In the rows, 128 means zero.
Group and class of each row:
[120,129,115,131,108,126,136,98,119,100,123,123,113,134,127,130,129,117] -> (11) > <84>
[125,123,135,126,112,141,135,97,154,163,127,119,112,120,133,131,160,124] -> (11) > <97>
[128,139,129,128,123,135,135,104,145,134,132,129,128,149,130,123,138,133] -> (13) > <90>
[130,140,125,130,137,128,126,131,147,142,128,128,127,146,114,114,136,135] -> (13) > <90>
[117,121,123,128,109,124,148,89,152,108,131,142,124,140,156,141,132,122] -> (11) > <103>
[137,174,154,125,112,168,121,164,210,210,130,112,114,123,85,113,144,129] -> (11) > <84>
[128,125,129,135,129,131,136,82,124,140,129,135,135,155,131,124,146,149] -> (13) > <82>
[136,126,116,129,131,109,131,84,127,128,132,136,140,162,137,124,163,144] -> (13) > <82>
[130,142,148,134,128,141,132,166,187,156,124,132,131,114,114,110,92,127] -> (18) > <105>
[125,121,119,136,112,131,119,82,116,126,125,124,131,152,120,128,123,123] -> (13) > <90>
[122,125,127,129,122,137,150,128,152,128,130,126,119,129,128,126,111,112] -> (11) > <84>
[130,133,138,127,131,139,138,163,201,143,126,131,128,120,122,109,90,121] -> (18) > <105>
[127,120,130,134,116,145,127,87,169,132,128,121,135,144,124,114,131,136] -> (13) > <90>
[132,126,135,127,138,137,128,166,165,117,124,121,127,118,104,110,83,124] -> (18) > <105>
[135,138,130,134,129,136,112,157,140,128,130,145,138,140,120,125,115,113] -> (18) > <93>
[134,133,143,129,133,135,133,186,194,144,124,139,129,115,116,118,118,119] -> (18) > <105>
[128,138,138,129,111,137,150,113,165,150,131,128,113,136,118,135,134,135] -> (11) > <84>
[122,120,142,124,131,122,146,143,146,91,122,133,130,126,148,117,113,117] -> (18) > <105>
[125,124,127,134,115,132,131,110,151,126,129,138,109,133,115,146,130,131] -> (11) > <103>
[124,120,136,128,122,131,123,107,110,155,131,130,136,139,129,125,145,146] -> (13) > <82>
[119,111,123,141,126,117,148,80,111,86,131,135,132,143,152,133,125,122] -> (13) > <90>
[123,114,125,138,129,123,141,73,146,127,127,129,141,151,130,118,114,143] -> (13) > <106>
[128,118,118,145,124,126,116,88,121,102,127,127,137,153,117,114,140,149] -> (13) > <90>
[135,165,143,140,106,161,118,130,203,152,126,118,113,141,84,112,96,119] -> (11) > <84>
[123,103,138,119,144,131,149,94,120,154,134,121,148,141,173,101,162,143] -> (13) > <82>
[133,147,140,131,131,141,138,161,177,139,123,128,118,122,105,110,114,129] -> (18) > <105>
[131,139,130,128,135,132,117,162,135,140,126,126,138,135,128,122,102,115] -> (18) > <93>
[125,144,123,134,113,134,130,134,146,138,125,130,119,132,111,137,130,115] -> (11) > <84>
[126,108,126,140,133,117,137,103,125,104,129,142,131,145,130,126,158,149] -> (13) > <82>
[131,141,134,132,119,139,114,189,157,128,122,126,121,117,89,125,71,113] -> (18) > <92>
[133,133,126,126,136,142,107,145,161,136,126,137,133,147,119,126,107,111] -> (18) > <93>
[123,120,145,116,105,138,151,77,160,152,132,120,118,111,164,129,164,131] -> (11) > <97>
[126,110,117,143,148,112,150,55,112,146,127,129,143,155,147,129,120,142] -> (13) > <106>
[131,123,122,144,126,132,140,66,134,144,133,124,146,163,118,122,111,139] -> (13) > <106>
[130,137,137,109,125,139,135,183,158,148,127,126,129,117,115,120,111,117] -> (18) > <92>
[121,137,133,136,110,138,145,102,166,106,126,141,113,142,135,120,153,128] -> (11) > <97>
[136,125,125,139,136,141,104,148,118,129,126,130,138,121,119,120,110,112] -> (18) > <93>
[130,136,138,135,130,141,114,174,167,119,128,140,131,131,114,120,104,114] -> (18) > <92>
[128,126,126,127,118,137,121,94,141,146,130,125,136,159,120,116,143,139] -> (13) > <90>
[130,151,124,128,107,138,137,133,142,143,128,123,116,144,103,131,127,126] -> (11) > <84>
[138,129,139,132,131,148,127,163,168,148,128,126,134,119,126,106,91,120] -> (18) > <93>
[121,128,139,133,110,139,131,105,173,142,132,137,114,121,143,127,153,131] -> (11) > <97>
[130,125,137,125,141,138,123,155,158,149,126,128,134,130,121,118,95,110] -> (18) > <93>
[123,122,113,141,133,124,131,72,129,116,129,128,139,159,134,118,136,132] -> (13) > <106>
[132,120,125,137,122,136,115,110,104,138,129,133,141,146,121,123,160,140] -> (13) > <82>
[132,112,126,139,125,136,124,97,126,147,131,123,132,146,115,127,145,144] -> (13) > <82>
[130,162,128,129,113,141,139,110,183,144,131,123,114,140,114,126,118,119] -> (11) > <84>
[137,143,133,127,142,144,93,114,158,158,131,133,147,155,119,132,96,116] -> (18) > <93>
[121,126,134,126,111,126,151,95,204,169,134,136,116,138,131,139,147,137] -> (11) > <103>
[128,131,131,125,117,130,146,118,158,147,120,122,112,135,121,128,144,152] -> (11) > <103>
[133,140,135,128,139,134,121,156,147,145,128,144,135,139,124,125,114,120] -> (18) > <93>
[126,157,138,128,107,140,144,110,177,143,129,133,114,134,126,123,155,133] -> (11) > <97>
[127,139,143,127,101,136,146,116,168,137,132,139,120,140,120,137,146,144] -> (11) > <103>
[129,120,130,127,122,126,139,97,149,161,129,132,140,148,125,130,143,140] -> (13) > <106>
[129,111,136,134,129,141,117,150,151,155,122,133,136,121,125,121,105,105] -> (18) > <93>
[127,134,128,134,132,139,127,158,151,95,120,130,125,123,126,107,114,115] -> (18) > <105>

Group, then class:
[127,154,131,125,140,98,118,133,136,140,127,128,115,125,109,153,125,129] -> Pr > qt
[129,171,132,132,144,94,126,134,144,135,132,128,123,125,116,159,133,130] -> Pr > qt
[137,128,123,147,150,118,111,121,117,124,120,131,132,125,146,153,135,124] -> Qf > bs
[129,136,129,127,113,114,132,138,128,123,128,128,109,131,98,167,133,125] -> Pr > th
[134,127,123,141,151,121,78,127,102,120,126,130,144,125,152,166,140,156] -> Qf > hp
[133,129,125,140,125,100,112,125,111,116,126,128,122,126,123,147,131,128] -> Qf > hp
[128,134,129,112,132,155,92,132,110,103,134,128,134,135,145,120,127,119] -> cn > Bz
[138,137,125,145,147,126,94,125,119,113,127,131,118,123,137,149,128,139] -> Qf > bs
[133,141,129,115,134,116,126,136,135,132,126,125,118,124,100,151,128,130] -> Pr > th
[135,134,126,137,144,107,114,122,125,131,126,131,137,118,179,163,129,121] -> Qf > hp
[133,156,127,114,144,153,86,130,105,109,130,126,123,134,139,128,143,123] -> cn > tn
[125,151,133,141,100,124,130,129,145,143,120,123,92,126,75,158,128,138] -> Pr > qt
[131,145,125,125,129,176,92,125,111,109,127,127,139,136,144,117,137,124] -> cn > tn
